Here is a tiny trained network, its code and every weight. The questions are about switching its units off for an input and a class, where a switched-off unit gives its printed mean instead of its output.

import numpy as np


def w(rows, s, z=0):
    codes = np.array(rows[::2]) - 128.0
    scale = np.full(codes.shape[1], s)
    scale[-1] = z or s
    return codes * scale


def norm(h):
    return h / np.sqrt((h * h).mean(-1, keepdims=True) + 1e-5)


def f(y):
    return np.maximum(y, 0)


def log_softmax(a):
    a = a - a.max(-1, keepdims=True)
    return a - np.log(np.exp(a).sum(-1, keepdims=True))


def net(x, mask):
    res = np.array(x, float).reshape(1, 6) / 4 @ E
    u = 0
    for l in range(3):
        y = f(norm(res) @ A[l][:, :-1].T + A[l][:, -1])
        res = res + np.where(mask[u : u + 9], y, B[l][:, -1]) @ B[l][:, :-1]
        u += 9
    return log_softmax(norm(res)[-1] @ U[:, :-1].T + U[:, -1])


A, B = {}, {}
E = w([
[127,128,128,129,129,128,130],'x0',
[10,118,151,91,111,101,110],'x1',
[129,128,129,127,129,127,129],'x2',
[106,104,118,196,66,61,142],'x3',
[127,127,128,129,129,130,129],'x4',
[139,44,77,137,181,117,80],'x5',
],0.012)
A[0] = w([
[175,122,127,208,88,108,156,1],'0.n1',
[120,194,133,142,151,132,158,104],'0.n2',
[92,229,155,120,62,148,156,127],'0.n3',
[186,248,156,136,61,129,182,153],'0.n4',
[124,123,144,197,76,78,157,64],'0.n5',
[116,168,136,163,108,139,163,69],'0.n6',
[128,119,125,120,126,128,153,75],'0.n7',
[174,118,158,137,124,155,140,79],'0.n8',
[157,163,120,163,144,171,126,73],'0.n9',
],0.014,0.0043)
B[0] = w([
[132,194,243,255,217,130,138,182],'0.n1',
[112,125,175,139,148,182,173,164],'0.n2',
[202,177,143,79,124,66,237,228],'0.n3',
[46,70,118,183,146,212,24,250],'0.n4',
[95,223,16,92,105,127,91,193],'0.n5',
[156,140,179,107,71,119,30,162],'0.n6',
[128,129,135,125,143,150,105,128],'0.n7',
[172,116,103,87,72,145,100,160],'0.n8',
[141,115,55,75,71,152,143,165],'0.n9',
],0.016,0.012)
A[1] = w([
[139,57,140,124,77,162,132,50],'1.n1',
[208,119,126,126,110,140,176,43],'1.n2',
[150,62,233,118,125,134,147,227],'1.n3',
[135,41,183,237,68,51,168,107],'1.n4',
[122,64,96,192,39,82,147,60],'1.n5',
[254,139,71,159,182,104,156,97],'1.n6',
[147,124,147,199,185,90,193,6],'1.n7',
[81,93,77,155,68,103,169,12],'1.n8',
[49,99,101,113,157,99,90,112],'1.n9',
],0.017,0.0021)
B[1] = w([
[149,87,95,118,106,127,127,177],'1.n1',
[43,105,123,148,157,120,101,182],'1.n2',
[96,111,76,130,194,121,173,170],'1.n3',
[150,250,128,160,140,146,137,158],'1.n4',
[90,164,174,179,166,109,127,155],'1.n5',
[170,131,79,120,143,38,135,254],'1.n6',
[175,151,153,113,134,173,193,175],'1.n7',
[106,150,115,169,114,127,100,160],'1.n8',
[125,105,141,144,105,186,121,236],'1.n9',
],0.025,0.0077)
A[2] = w([
[180,172,139,135,163,91,157,89],'2.n1',
[166,55,158,100,116,179,131,5],'2.n2',
[183,145,186,114,128,126,54,90],'2.n3',
[151,155,149,80,1,45,130,54],'2.n4',
[114,66,150,69,114,149,95,27],'2.n5',
[97,151,118,112,124,109,147,121],'2.n6',
[142,114,206,65,162,106,192,40],'2.n7',
[150,72,113,82,101,52,112,62],'2.n8',
[78,160,144,77,123,82,167,121],'2.n9',
],0.022,0.0027)
B[2] = w([
[177,111,114,106,78,117,186,254],'2.n1',
[136,139,107,25,100,179,198,244],'2.n2',
[67,108,128,177,92,67,145,167],'2.n3',
[196,187,132,5,129,159,23,196],'2.n4',
[163,95,102,111,132,186,187,223],'2.n5',
[155,111,195,111,140,136,121,192],'2.n6',
[109,45,172,240,113,76,130,194],'2.n7',
[98,69,114,168,171,116,27,211],'2.n8',
[66,155,166,60,177,87,151,225],'2.n9',
],0.027,0.0076)
U = w([
[136,63,91,58,111,242,198,248],'0',
[60,184,149,245,76,170,56,216],'1',
[160,36,50,127,177,68,27,73],'2',
[240,185,99,171,105,51,231,22],'3',
[67,64,230,118,185,49,216,57],'4',
[128,212,186,4,134,86,50,37],'5',
],0.013,0.0017)

Each question gives the input, the list of numbers given to net, and the class t.
The units are the neurons (one row each of A and B). Each row of codes is followed by its name. A weight is (code - 128) times the scale printed after its matrix; where a second scale follows, it is the last column's (A, B and U).
mask holds one flag per neuron, layer by layer. A switched-off neuron (its flag False) gives its mean, the last column of its row in B, instead of its output. The means were averaged over made-up inputs and are rounded, as every weight is.
A unit's drop is (log p(t) with every unit on - log p(t) with that unit switched off) / (log p(t) with every unit on - log p(t) with every unit switched off).
The circuit of an input: a set's keep is (log p(t) with only the set's units on - log p(t) with every unit switched off) / (log p(t) with every unit on - log p(t) with every unit switched off). Starting from the 12 units with the biggest drops (on a tie, the unit counted first), units are removed one at a time, each time the one whose removal leaves the highest keep (on an exact tie, the one counted first), for as long as the keep stays at least 0.8.
circuit, biggest first: the units of the circuit, biggest drop first
unit that matters most: the unit with the biggest drop
k most important neurons: the k neurons with the biggest drops, biggest first
k most important neurons of layer l: the k neurons of layer l with the biggest drops, biggest first
drop when u is switched off: that unit's drop, to one decimal
input [5,6,-7,4,0,-6], class 5: 2 most important neurons : [0.n3; 2.n4]
input [-6,8,-5,-5,6,-8], class 4: unit that matters most : 0.n5
input [-1,0,-6,-1,-4,7], class 2: circuit, biggest first : [0.n4; 1.n6; 2.n8]
input [-5,-6,-5,0,-5,1], class 2: 3 most important neurons : [0.n9; 0.n8; 0.n5]
input [-4,-7,2,2,-7,5], class 3: 2 most important neurons of layer 0 : [0.n1; 0.n5]
input [0,1,-4,8,-2,-6], class 5: 2 most important neurons : [0.n3; 0.n5]
input [-8,0,6,6,8,-7], class 1: 4 most important neurons : [0.n4; 1.n6; 0.n1; 0.n5]
input [-1,1,7,-7,4,-3], class 4: 2 most important neurons : [0.n3; 1.n9]
input [0,8,6,-6,0,-1], class 4: 2 most important neurons of layer 0 : [0.n4; 0.n5]
input [-4,0,-1,4,2,-7], class 1: 2 most important neurons : [0.n4; 1.n6]
input [3,1,-7,3,-6,-4], class 5: 3 most important neurons : [0.n3; 0.n5; 1.n9]
input [2,-8,6,4,6,-4], class 1: 2 most important neurons : [0.n4; 0.n1]
input [6,0,1,8,-7,-4], class 1: 2 most important neurons : [0.n4; 0.n5]
input [-8,3,5,-7,-8,-1], class 4: unit that matters most : 0.n4
input [7,2,6,1,6,-3], class 5: 3 most important neurons : [0.n3; 0.n5; 2.n4]
input [-8,0,-3,4,6,2], class 3: 2 most important neurons : [0.n4; 0.n1]
input [1,-5,1,-1,-3,7], class 2: 2 most important neurons : [0.n4; 2.n8]
input [4,5,-7,2,-6,3], class 1: 3 most important neurons : [0.n3; 0.n4; 1.n8]
input [2,-8,-6,-6,-3,2], class 2: 2 most important neurons : [1.n6; 0.n4]
input [-8,-3,5,5,-3,4], class 3: circuit, biggest first : [0.n4]
input [0,7,2,-4,-7,-3], class 4: drop when 0.n4 is switched off : 0.0
input [6,2,5,3,-4,-2], class 5: drop when 0.n3 is switched off : 0.2
input [2,-6,6,-6,3,6], class 2: drop when 0.n4 is switched off : 0.8
input [-5,4,-5,-5,-3,-7], class 4: drop when 0.n3 is switched off : 1.5
input [7,-1,4,-1,-7,1], class 2: 2 most important neurons of layer 0 : [0.n4; 0.n5]
